The three nearest rows among all rows above each row, by straight-line distance, nearest first (none for the first four rows):
(in the rows, 100 means zero)
0: [102  54  85  93  90 107 119  93 108  76 106 120 110 104  84 120 118 100
  88  93 103 100  87  87 102 104  89 106  99 171  90 100  88  86  83  95
 102 102  96  88 115  96  41  81  98 105  85  63 109  91 139  87  81  94
 113  75  93 119  96 100 102 100]
1: [ 75  98  77  83 129  96  91  97 120  74 120 114 127  72  98  84 120  87
 121  95  82  97  84  94 104  92 115  94 111 186  96  78  93  79 102  95
  98  95  83  94  84  96  64 108 114  97 130 116 141 132  96  97 122  80
  81  80 149 102  20  71  82 107]
2: [ 91 121  91  84 131 117  85 109 116 132  87  88 100 104  94  85 118 112
  89  83 109  86 141  92 111  98  81  99 119 165  66  59 111  88  82 113
  93 123 106 106 124  92  56  93  88  95 100  96 129  33 177  87  92 131
  74  78  85 106 141  74 104 110]
3: [ 83 142  83 100  82 143 111 108  89  99  93 109  62 100  96  91  94 116
  91 115  44  87 126 107  99  85  82 105  94 111 115 120 104  68 111  83
  82 104  97 112  86  95 111  88 144  82 133  32  79 100 106  90 117  87
 105 101 118  91  66  99 116  93]
4: [103  59 107 106 172 111  77  88  96  74 125 107  84  72  76 102 101  74
 109  87  84  79 106 114 120  94 104 101 116  64  80 130  59 139  94  96
 120 137  88  83  83 101  60  95  73 119  98 100 133 123  91  71  62  97
 112  95 118  98  60 102  83  87]  0 1 3
5: [ 98  47  96 106  89 114 107 111 109 116 120 107 108 106  99  95 103 114
  76  98 139  86  72 156 103  91 107 116  51  65  92  95 105 101 121  81
  92 104  79 126  75  96 111 114 100 108 110 163  92 100 108  52  90  91
  85 112  92 104  69  53 114 105]  4 0 1
6: [117 116  76  98  58  80  99 109  90  72 101 108 110  89  72  99  91  91
 101  89 150  98  86 129  87  98 121 108 112  85 106 119 103  88 115 100
  96  77  56 101  74  84 127 117  88 100  64 130 105 107 102  87 111 106
 102 101 107 109 112 124 121 103]  5 0 3
7: [122 150 105  76  79 106 101  91 105  75  77 113  86  93  64 102  98 110
 105 106  82  85 125  92 111  98 105  88 107 166 106  89  84  72  83  90
 122 103 104 104  49 130  84  97 120 103 127  97 130 144 130  91  99  70
  81  87 132  94  21  88 114  94]  1 3 0
8: [ 96  91 101  66 103 113  94  88 123  58 107  80  93 110  82  75 106 131
  76  98  83 118 126 103  85 106 101 103  87 129  93  97 114 100 112  94
  46 106 131 107 133 100  41 107  80 132 141 106 110 111 135  82 130  74
 103  96  44 120 100  99 100 116]  0 2 3
9: [ 84 120  95  76  49 103 102 111  86 143  63  83  94 118 102  88 101 124
  94 117  68  93 186 135 113 103 138 121 145 108 121  89  85 118  91 104
  37 111 110  98 101  87 113  86  71  85 141  75  95  98 111 114 107 112
  97 112  92  92 125 102  87  63]  3 8 2
10: [ 85 106 115  93  64  85  93  99  82 115  37  98 106  75 117 159  93 134
 113  65 131 118 134  95 103  95 114  82  97 111 108 121  83 108  81  97
  99 122  77  83 107  89  87 141  82  86 125 106  87 108  54 111 119 106
  87 100  61 113  61 122 112  82]  6 9 0
11: [ 74 129  89  76 150  61  78 106  93  96  83  68  96 105  99 126  89  89
 104  96  88  98 141  99  81 110 114  84 114 154  76  74  81 112 110  94
  62 116 110 109 108  86  76  89 104  99 114 145 113  88  95 105  95 138
 102 102 135  67 102 109 112  82]  2 1 9
12: [112  60 111 111 115  96  81  85  96 102  76 141 103 127  93 110 108 115
  85  89  95  87  94  84  67 100 101  95  80   0 105  76 104 157  85 107
  98 113  92 117  87  92 139 105  82 108 102 101 128 132  88  68 105 112
 103 116  80  94  77  83 106  78]  5 4 6
13: [115 122 105 107  74 101 105  96  81  98  97 102  87  88 138 110  96 160
 110 119 149  82 105 125 100  94  75  90 115  31 121  73  79  29 109  94
  71  97  98 111 124 106 118 112  69 126 133  89 129 157  70 103  91 105
 106 103 114 110  87 104 116 106]  6 10 12
14: [122  97 109 118 134  75 121 112  84  91  50 115  93 131 120 105  86 111
 114  68 107 119  94  46 112  96 119 101  90  97 119  75 104  79 100 104
 113 104 103  93 124 102  92  99 120 109  97 140 111  99 162 133 116  98
  88 123 122  82  99 124  90  91]  11 0 6
15: [ 68 103 107  72  73  83 117  91  85  89  90  98  93  95 101  64 125 112
  74  99  70 103  98  95  97  87 110 140  74  81  97  96 129  66 110 117
 100 132 105 115  52 118 109  97 113 132 110  72 119 100 149  84 115 138
 114  65  13  97  81  81 110  99]  8 3 0
16: [112 106  90 112 160  96  91 116 114  94  98  99  84  91  99 117 104 100
  93 103 102 105 135  77  99 113 130 110 105  92 100 100 103 108  79 111
 120  98  76 110  67 110 122  85 102  98  99  64 120 136 162 150  96  91
 107  99 148  88  44 123  94 104]  14 7 4
17: [111 147 103  78   0 142 109  98 109 120 106  75  78 117  83 115  95 103
  92  97 126 106 106 106 109  97  94 111  78 107  83  86 117  84 100 108
  88  81 125 106 141  95 119 110  71  77 106 103  93  71 117 128  85 105
 118  91 179 103  36 109  89 116]  3 6 7
18: [ 79  71 101 104 126 107 108 103 105  80 111 120  85  81  79  98 106  93
 107  98  73 105  98 109 117  91 125 103  98 100  68 123 123 156 125  94
  61 106  89 105  63  86  46  99 111 123  93  58 105 116  41  78 112  78
  81  99 122 103  26 118 106  80]  4 1 3
19: [ 66  81  94 132 135 120  93 112  86  97 131 114 123  99 119  76 109 129
  92 109  87  92  55 113 113  87 114  91  92 125  86 104 104  90  78 103
 108  60  86 106  77  99  98 119 118  87  87 112  91 128 117 101  91  90
  94  98 126  88  75 139 104 107]  1 16 0
20: [113 108  92  85 149  81  93  95  94  74 136 101 119 100 102 104 108 116
  85 107  82  67  68 101 100 112  90 111  45  60  82  96  72 110 132  87
 116  96  96 104  90 109 127 104 116  80 100  88 110 121 110  97  88  93
  92  81  64  79  96  93 119  90]  19 12 5
21: [ 61 129  93 119  98  76 114  76 113 122  78 107 103 107  93  91 106  61
 115 113  96 102 133 124  65  86 104  92 119 164  95  66 115 114 117 100
 121 127 107 114  96  52  97 105 144 108  84 104 102 110 112 109 122  86
 109  62 186 100  95  80 108  98]  11 1 7
22: [ 88  77 121 110 102 106  93 106  97  69 119  89  89  86 111 119  79 112
 105 108  87 125  97  81  95  97 143 105 103  96 102 106 112 145 111  90
 133 112  77  83 126  93 118 107 116  94  94  86 107 105 130 101  63  81
 100  65 172  96  26 101  84  99]  16 19 4
23: [ 87 159 129 108 113 110  91 110 101 126  99 101 104  92  89  72 107  87
 117  94  59  73 106  87 116 112 113  84 107 125 105  91 105  92  88  81
  84 120 102 108 107 102  34 111  69  79 113 126 102 110  85  95 133 104
  97 112  86  86 121 104  94 109]  11 8 2
24: [ 96  97 124  86  71  83 105 120  86 135 100  99  95  55 108  77  92  99
  85 117 114 103  88  96 104 111  79 110 117 178 114  88 114  71 116 100
  76 136  91 104  89  96  93  91  77  61  83  44 103  83  85  92 110  68
  87 116  43 102  99 119  93  98]  0 23 3
25: [ 99  60  91 128 105 108  93  87  77 119 119 109 104 104 101  99 108  39
  97 111  57  90  69 101 115  83  89  86 106 149  89 101 133  73  78 130
 113 122 100  86  89  77  70 124 168 105  82  70  87  89 110  76 100 107
  92  83 181 121 140  68 108 108]  21 0 19
26: [ 90 126 136 103 105 120  87 128  90 122 102  65 105  79 132 105 106 138
 107  80  77 101 105  67 114 108  87 105  79  77 148 113 111 121 109  89
  79  91  89 103 100 106 114 102  48  51 128 122  40  60  17 109 128 126
  97 108  14  91  14  99  90  97]  10 23 24
27: [114 189  92 113 105 131 107  87  89  71  95  64 110 109  88 112 109  80
  97 109  82  83 139  77  99 113 118 117 119  90  97 104  67 134 114  94
  77  56  75 118 105 117 132  96  79 101  97  75 105 132 106 102 126 106
  95  76 170  84  68  99 115 108]  16 3 7
28: [106 150  99  89  28  99  92  97  72  99  83 117  97 100 142  69  92  77
  87  77 120  99 138  84 107  89  46 114 129 151 111 109  83 131  74  86
 103  86  87 104 119 103  64  94 119 114 100  22 107 108 174  97 112  87
 108 105 130  70  65  99 114  94]  3 0 7
29: [ 86 113 104  95 137 123  96 119  93 117  99 101  88 109 109 103 114  80
  94  84  86  96 119  97  99 113 110  92 143  46 109 105 114  62  90 100
 119 139 124 100 157 137 111 102  87 110 140 138 102  95 133 111 103 105
  85 129 100  98 110 103  63 118]  14 23 16
30: [104  78  69 125  73 117 100 106 102 105 105 112  84 120  96 115 126  81
  77  97  85 117 100  96 100 109 101  95 103  69 112  99 111  98  99  98
 106 107  63 128 103 115 123  96 114 122  83 123  93 111 183 110  91  92
 108 143  67 101 144 103 101 119]  29 6 14
31: [ 70 110  82 129 139  66 111 100  87  91 121 128  97  91 102  92  80  63
  88 131  94  94  82  91 127  69  82  75 156  90  96 115  96  86  94  91
  86 101  85 128 101 116  82 109 148  85 117  23 119 150 123  96  96  85
  90  97 137 102 158 113  96 116]  25 19 3
32: [142 113  96 117 133 105 115 100 114  94 105 104 104  94 128 113  86  77
 102  95 142 106 106 101  89  80  98 112  60  83  68 114  84  85  99 116
 125  76 125  91  96 103 138 127 102  88  70 140 134 113 157 109 107  75
  88  95 132  93  55 155  97  91]  16 14 19
33: [101  95 112  72  67 125 102 115 114 154  78 105  94  92 110  72 116 107
 113  85  88  81  91 119 107  95 117 108  70  89 124  59  86  74 114 129
 106 102  79  48 122  98  77 109  61  84  99 135 125  53  52  78  99 148
 102 100  91  91  81  82 104 110]  23 5 10
34: [ 91  98  91 126  91 106 110  92 115 100 111  96 101 111 104  95 110 106
 101 112  78 118  57 134  96  98  99 106 110 102 111  77 134  56 101  87
 117 131  81 107  92 113  98 103 145 103  91 146  99 119  98  67  84  91
  96  71 100 114  66  46 123 123]  5 19 1
35: [ 77  66 120  90  88 133 116 110  95  88 133 118 110  92 138  99 115 112
  99 107 100 101  81 139 103 105 106 116  78 142 103 119  82  46 111  86
 101  96 125  96 113 135  96  92  76  77  90  85 121  87  96 114  91 102
 114 101  83 110 111 106  99 101]  0 19 24
36: [ 75  80  84 105 111 112  88 102 107  91  96  81  97 111  92  84  85  88
 109 119 102 108  60 119  94  91 112  90 112 148 112 108  84  77  85 105
  93 123 126  83  40 106  95  77 126  74 130 189 101 104 118 102  82 151
 107  85 137 106 167  85 107  74]  11 34 19
37: [104  94  92 111  92  83  94 114  78 139 103 120 119  98  96 111 120  92
 111  97 124 128 134 104 109 110  93 101 138 194 117 136  86 134  82  91
 111 111 108  90  87  94  59 102 104  98 129 104 126 106 115  95 107  57
  73 107  78 111 122 103 111 103]  0 24 23
38: [ 93  33 100 113  94 102 110  95 107 114 116  98  86  78  95 103  99  97
 115 105 119 108  53  99  87  88  71 113  49  82  98  95  95 118 113  85
  96 127  90  74  68 112  91  88  60  92  98 116 122  90 147 104  86 126
 117 112 120 110   7 119 102  91]  5 22 4
39: [ 83 103  74  94  85  94 100 119  96  82  94 119 100  87  80 107 103  54
  87  95  94  83  90 121 116  92  96  84 122 200  84  85  88 145 111  92
  69 103 114 111  58  95  67 119 126 127 101  45 100 107  58 110 107  89
 118  93 197 104  90 115  79  98]  21 18 1
40: [150  83 104  93  96  95 104 104 104  92  30 110  77 119  93 100  99 114
 111  99 164 100 126  81 103 104 102 105 102 116 110 112  92  86 101  99
  91  95  97  89  94 104 136 109 101 111  80 114 117 108  95 107 106 104
  84 125 124 110  63 100  87 102]  14 6 32
41: [128 129  80 117 108 108  99  80 100  72  68 155 122  82  93 108 118 109
 127  81  99 101  82  70  86 123  97 110  86 155  97 117 133 100 105  98
 106  70 124  95 110 108  87 116 133 124 104  98  91 102 102 104 114 100
 121 130  44  96  42  88 117 109]  0 40 7
42: [112 121 105 112  82  82 117 121 100 107  86 111 115 106 113 126 117  86
 102  95 134 103 110  92 106 111 103 111 101 144  94 102 122 116  75 103
  76 104 113 109 118 121  96  90 122 107  97 101 126 125 111 108 101 116
  85 120  48  94  59  92  74  91]  41 40 37
43: [ 87 114  93 103 132  74  94  96 121 127  76  98 111  63 100  98 118  79
 116  98  33  94  91 100  88 109 107 104 135 146 109 128  68  84 112 110
  58 135  99 118  74 116 106 115  77  65 105  68  98  91 125  54 173 125
  96 113  77 113  61  82 116  73]  23 24 3
44: [108  58  78 108 110  69  92 127  87  85  71  80  75 113 114 139  95  95
 106  83  93 119 117 150  98 110 141 102  92  83  97  87 104 111 113 103
  61  90  64  97 112 113 124 105  84 106  88  97  75  71  89  71 125 121
 100  87 111 102 100 117 102 101]  6 40 11
45: [109 157 105  89   0 125  99  83 102 134 105 115  96  95 104 117 113  94
 107 118  98  79 102  67  76  93  89 113 113  60  90  81 105  97  99 113
  84 109 101  79 112  97 108  99  64 101  97 112  93  92 107  92 124 139
  89  86  97 117  71 101  99  84]  17 33 6
46: [ 94 115 120 105  98  99 108 108 103 106 127 126 108  84 116  84  97 105
 111 111 114  66  59 104 102 104 116  97  53   6 112 132 119 134 105 104
  98  87 109 100  68 106 110 105  65 109  85 133  93 147  54  97  91  97
 101  92  84 103  62 157  93  94]  12 20 6
47: [141  40  75  73  48  78  92  98 115  78 108  69 104  84  83 116  90  84
  99 102 107  96 123 118  98  94  79 100  98 142 106  90 125  97  92 101
  95 131  95 101  96  75  61  89  99  68 107  96 107 124  96 118  72 103
  90 156 102  86  22  90  96  65]  42 0 38
48: [121 112 111 114 141  90  85 101  82 117  81 139 108  61 117  92  88  68
 120  93 106  86 111  94 133 120  96 108 106 147 115  93 100  73 100 101
 111 100  97 111 110 109  60  73 115 114  95  96 108 101 147 139  76  99
  98 128  57  95  72 138 112 106]  42 41 14
49: [119  79 120 120 109  90  81 100  84 133  75 111  87 112 104  96  97  90
 128 101 149 109  96  84 100  99 104 115  57  68 113  62 138  87 120 112
 121 125 119  89 125  81  98  96  93  95  86 134  98 132 134 118 113 109
  82 108 109 101  68 118 101  95]  14 40 32
50: [107  81  94  96  67  86  96  95  80  70 113  85 106  77  70 119 113 120
 107 122  98 122  91 116  91  75  98  85  89  68 112 102  76 141  86  93
  68  87  85 100  89 115  81 101 147  62 135 122  81 144  48  58 108  86
  84 108 106  73  26  97 102  88]  18 47 5
51: [ 88 136  91  74  92  84 106  96 108 118  86  74  83 113 113  68 124 121
  99  90 125 104 123  94 105  99  96  69 149 101  82 137  88  69 107  82
  70 105 108 102 101 101 118 107  88  87  87  59 117  64 120 114 102 124
 115 106 117 112 200 117 105  75]  9 2 6
52: [110  92  87  73  52  64  94  93  86 107  96 105 104  96  77  92 103 107
  67 100  51  81 110  82 103 113 112 106  77 176 116 114  95  89 113 123
  84  88 104  74 113  92  22  98  84  73 121  62  82  90  34  76 120 114
  90 116  66  73  97 104  99  98]  24 23 0
53: [ 84  77  93 114  47  62  96  88  90  80 109  91  96 135 108  96 116 107
 108 119 101  94  41  93 101 118 101 119  92  88  94  69 139 105  99 102
  91 103  89 146 103  75 138  89 118  80 100 116 141 132 122 103  89 128
 105 136 114  87 113 115 100  87]  30 6 49
54: [ 99  82 102  89  99  72  86  89  93 146  76 113  97  99  97  98 119 119
 107  81 115 121 106  94  90  84 101  82  89  56  83 117 126 129 105 114
  84  85  95 116 113 105 101 107 103 113  58  85 129  49  90  41 107 130
  87  81  83  72  92 122  92 124]  44 12 6
55: [135  99 133  88 103  92  76 102 101 109 103  61 111  64 114  88  98 128
  95 106  48  83 126  66  86 111  61 100  52  54  99  83  68 157 133  86
 125 124  92 101  91 106 105 111  28  68 121 137  97  42 157 115 146 155
 103  92  44 119  39  80  94  73]  26 38 20
56: [119 113  99  78 103  79 116 116 112 105 103  74 123 104  92 116 112 100
  91  92  92  98  96  77  65 114  87  91 111 100 108  57  76  77  95 127
 107  77  86  84  95 111 148  88  81  86 138  97  82  93 104  91  91  73
  99  64  91  95 180  64 102  93]  20 51 6
57: [ 93 121  88  98 124  86  87 105  99  81 101 113  78 102  86  82  93  83
  97 120  84  86  82 101  94 103 105 137  97  73  74  84 118  75 131  97
  66 108 110  94 113 109  89  74 121 115  71  94 107  96 139  99 126  89
 119  97  38  97  73  88 112 113]  15 20 8
58: [116  79  79  96 122  98 111  92  91  88  61  92  97  87 114 116  71 115
 109  91  88  94 101  90 120 128 131  84  92  98  99  96  98 121  97  95
 111 126  73 139  80  83 146 105 123 132  89  30  95  72 114  94 113 101
  92 119 161 119  42 104 107 107]  16 22 40
59: [129 146  96  85  28  62 101 124  80 115  62  84  85 127 103  99  87 129
 109 108 106 136 107 156  85 125 117  87  89  69  90 144  97 103 108  90
  90 119  84 109 119 116 110  89 115 109 135 112 134  91 107 114  98 124
 102 119 111  85 164 106 111  93]  51 6 9
60: [ 38 118 122  82  66  84 123 126 107  70 112  90  99  99  73  66 108 111
  95  96  67 114 108 101  92  94  95 111 123 121  90 132 107 100 119 111
 115 116 112 114 106  83  89  87 102  99 111  64 115  85  53 100  85 102
  84  88 122  80  85 116 111  94]  3 18 35
61: [ 84 102 109  88  92 124 108 115  99  98 127 101  86  81  70 102 126 126
 103  98 102 116  78 127  99  98 119 112  90 151 102 130 122 111  87 128
  92 138  80 101  93 105 104  98  98 111  93  62 110  96  53  78  92  74
  81  85 151 108  66  97  81 132]  60 18 22
62: [111  83 114  92  92  87  92  98 106 155 100 119 110 115 124  92 100  61
 146 109  93 104  91  79 100 100 104  94  76  86 134  91 139 114 117  98
 125 104 107 103  85  97  81 132  90  85  97 108 124  93  95  79 131 158
  65 104  55  80  67  79 100 103]  49 54 33
63: [112  96  86  79  89  67  90 104 109  87 107  87  79  94  74 100 116 125
 110  99  41 111  89 114  95  83 120 110  80 129 102 146 106  37 131 100
  65  95 147 103  99 117  56  95  88 107 134 110 124 112 122  85 106 105
  80  94  63 109  39 129  92  92]  8 57 35
64: [ 66  74 115  62  72  91 119  72 105 112 104  84  86 123  77  41  96 125
 108  98 102  84 112 137  95  77 122 104 104 121  84  68 104 101 125  99
  34 131  88 101  88  80 132 121 104 111 143  73 111  27 113  80 127 127
 109  89  75  99  99  80  95 108]  15 9 8
65: [104  84  97  91 109  94  88  96 104  96 112  96  91 102  98  98 102  95
  97  84  93  84 123 104  98 104 110 103  96   5 100  90  89 147 127  98
 129 119  90 123  99  94 119 103   7 131  94  89 122 103 146  83 109  97
 113  79  96 114 102  76  84 110]  12 4 20
66: [103 116 106 124 120 106 113 105  97  86 116 136  98 147  88  81 100 120
  69  90  99 115 101 100 102  83  87 112  98 108 100 108  98  86 110  57
 117  98  95  86  80 104 122 100 115 102 102 111 121 123 162 105 124  65
  96  89  21  97  86  98 115 100]  57 20 30
67: [ 93  73  93 101  87 115  94 111 102  63  94  94  96  96  83 121  97 102
  84  95  68  99  94  60 107 113  93 108 104  98  88 123 106 133 103 103
  89  82  71  89 135 101  70  91  88 125 125  60  98 104 121 115  17 113
 118 131 148  96  42 129  89 113]  22 0 16
68: [ 90  57  68 104 129 112  87 119 109 107 109  85 122 106 129 112 111  89
  93  89  43  82  53  71 122 103  66  91  76 132 106 123 126  88 127 117
  43  96 125  88  90  92  43 108  76  80 121  95  84  84 118  97 116 124
 116 118 146 122 117 102  96 102]  0 25 19
69: [121 106 102 104  54 111 103 126  77  67  83  85 116  59  62  99  90 118
 110 106 105  94  81 103 105 112 130 116 123   0 116  96 111  92 110  92
 126 109 105 108 123 103  79 105  53  94  89 129  92 158  77  81  89  56
 100 106 163 126  80 117 105 113]  6 46 13
70: [126 104 104 114 137  68 101  94 104 127  86 111  95 101  99  95 100 104
 120  89  86  93 130 124  88 112 132  96 125 177 100 110 123  51  81  85
 109  74 108  91  82 106 109  81  68 109  87 105  95  89 178 117 133  89
  91 100  39  90  37 115 114  90]  48 66 42
